Here is a tiny trained network, its code and every weight. The questions are about switching its units off for an input and a class, where a switched-off unit gives its printed mean instead of its output.

import numpy as np


def w(rows, s, z=0):
    codes = np.array(rows[::2]) - 128.0
    scale = np.full(codes.shape[1], s)
    scale[-1] = z or s
    return codes * scale


def f(y):
    return np.maximum(y, 0)


def log_softmax(a):
    a = a - a.max(-1, keepdims=True)
    return a - np.log(np.exp(a).sum(-1, keepdims=True))


def net(x, mask):
    res = np.array(x, float).reshape(1, 3) / 4 @ E
    y = f(res @ A[0][:, :-1].T + A[0][:, -1])
    res = res + np.where(mask, y, B[0][:, -1]) @ B[0][:, :-1]
    return log_softmax(res[-1] @ U[:, :-1].T + U[:, -1])


A, B = {}, {}
E = w([
[24,66,120],'x0',
[116,153,25],'x1',
[254,30,79],'x2',
],0.0093)
A[0] = w([
[176,159,149,82],'n1',
[139,108,184,63],'n2',
[98,179,151,82],'n3',
[227,185,127,101],'n4',
[149,104,129,83],'n5',
[120,152,37,65],'n6',
[165,100,133,84],'n7',
[162,46,102,84],'n8',
[103,161,155,71],'n9',
[146,111,110,151],'n10',
[177,183,109,65],'n11',
[122,123,73,168],'n12',
[107,99,129,82],'n13',
[187,65,110,120],'n14',
[120,161,77,90],'n15',
[128,141,110,248],'n16',
[140,120,41,112],'n17',
[145,146,131,96],'n18',
[161,60,205,118],'n19',
[119,123,197,131],'n20',
[61,1,93,83],'n21',
[137,117,170,79],'n22',
[102,195,129,90],'n23',
[142,81,91,71],'n24',
[122,141,86,77],'n25',
[134,116,162,87],'n26',
[151,107,134,104],'n27',
[154,99,120,95],'n28',
[163,169,110,122],'n29',
[138,105,109,89],'n30',
[151,112,113,95],'n31',
[152,109,124,72],'n32',
[108,160,138,77],'n33',
],0.022,0.011)
B[0] = w([
[131,191,143,175],'n1',
[116,182,60,156],'n2',
[62,105,138,190],'n3',
[152,196,175,251],'n4',
[96,128,123,155],'n5',
[113,199,40,189],'n6',
[89,131,127,177],'n7',
[70,89,132,222],'n8',
[65,127,123,168],'n9',
[122,93,133,179],'n10',
[115,202,141,183],'n11',
[167,105,109,192],'n12',
[119,173,133,143],'n13',
[87,59,142,248],'n14',
[119,157,81,171],'n15',
[218,1,168,225],'n16',
[136,138,57,200],'n17',
[123,158,133,142],'n18',
[164,128,46,225],'n19',
[172,119,90,184],'n20',
[160,239,201,228],'n21',
[119,170,86,148],'n22',
[57,104,127,199],'n23',
[68,135,128,173],'n24',
[126,158,88,150],'n25',
[120,162,92,144],'n26',
[110,116,130,162],'n27',
[98,114,129,170],'n28',
[138,147,148,185],'n29',
[93,144,122,150],'n30',
[97,123,126,160],'n31',
[89,137,124,152],'n32',
[74,134,124,160],'n33',
],0.054,0.014)
U = w([
[36,117,180,93],'0',
[126,159,74,103],'1',
[105,212,249,117],'2',
[164,79,186,250],'3',
[125,127,176,76],'4',
],0.011,0.015)

Each question gives the input, the list of numbers given to net, and the class t.
The units are the neurons (one row each of A and B). Each row of codes is followed by its name. A weight is (code - 128) times the scale printed after its matrix; where a second scale follows, it is the last column's (A, B and U).
mask holds one flag per neuron, in row order. A switched-off neuron (its flag False) gives its mean, the last column of its row in B, instead of its output. The means were averaged over made-up inputs and are rounded, as every weight is.
A unit's drop is (log p(t) with every unit on - log p(t) with that unit switched off) / (log p(t) with every unit on - log p(t) with every unit switched off).
The circuit of an input: a set's keep is (log p(t) with only the set's units on - log p(t) with every unit switched off) / (log p(t) with every unit on - log p(t) with every unit switched off). Starting from the 12 units with the biggest drops (on a tie, the unit counted first), units are removed one at a time, each time the one whose removal leaves the highest keep (on an exact tie, the one counted first), for as long as the keep stays at least 0.8.
circuit, biggest first: the units of the circuit, biggest drop first
top k neurons: the k neurons with the biggest drops, biggest first
drop when u is switched off: that unit's drop, to one decimal
input [-5,-8,3], class 1: circuit, biggest first => [n19]
input [-6,3,6], class 0: top 3 neurons => [n14; n21; n8]
input [-7,-1,6], class 2: top 3 neurons => [n4; n1; n11]
input [7,-7,2], class 1: top 3 neurons => [n19; n4; n20]
input [8,3,-7], class 2: top 3 neurons => [n21; n14; n8]
input [-1,5,-4], class 1: top 4 neurons => [n14; n8; n6; n15]
input [-1,-7,-6], class 1: top 2 neurons => [n20; n14]
input [6,5,-2], class 2: top 2 neurons => [n21; n19]
input [1,-4,-1], class 1: top 2 neurons => [n14; n16]
input [-1,-8,-7], class 1: top 3 neurons => [n20; n14; n2]
input [-4,-2,-2], class 2: top 3 neurons => [n14; n19; n12]
input [3,0,-3], class 3: top 2 neurons => [n4; n8]
input [5,7,7], class 0: top 4 neurons => [n8; n14; n19; n24]
input [8,-5,-2], class 2: circuit, biggest first => [n21]
input [6,-8,-7], class 1: top 2 neurons => [n20; n14]
input [4,1,2], class 2: drop when n21 is switched off => 2.1
input [3,0,-2], class 3: drop when n4 is switched off => 0.4
input [-3,-2,-1], class 3: drop when n21 is switched off => 0.7
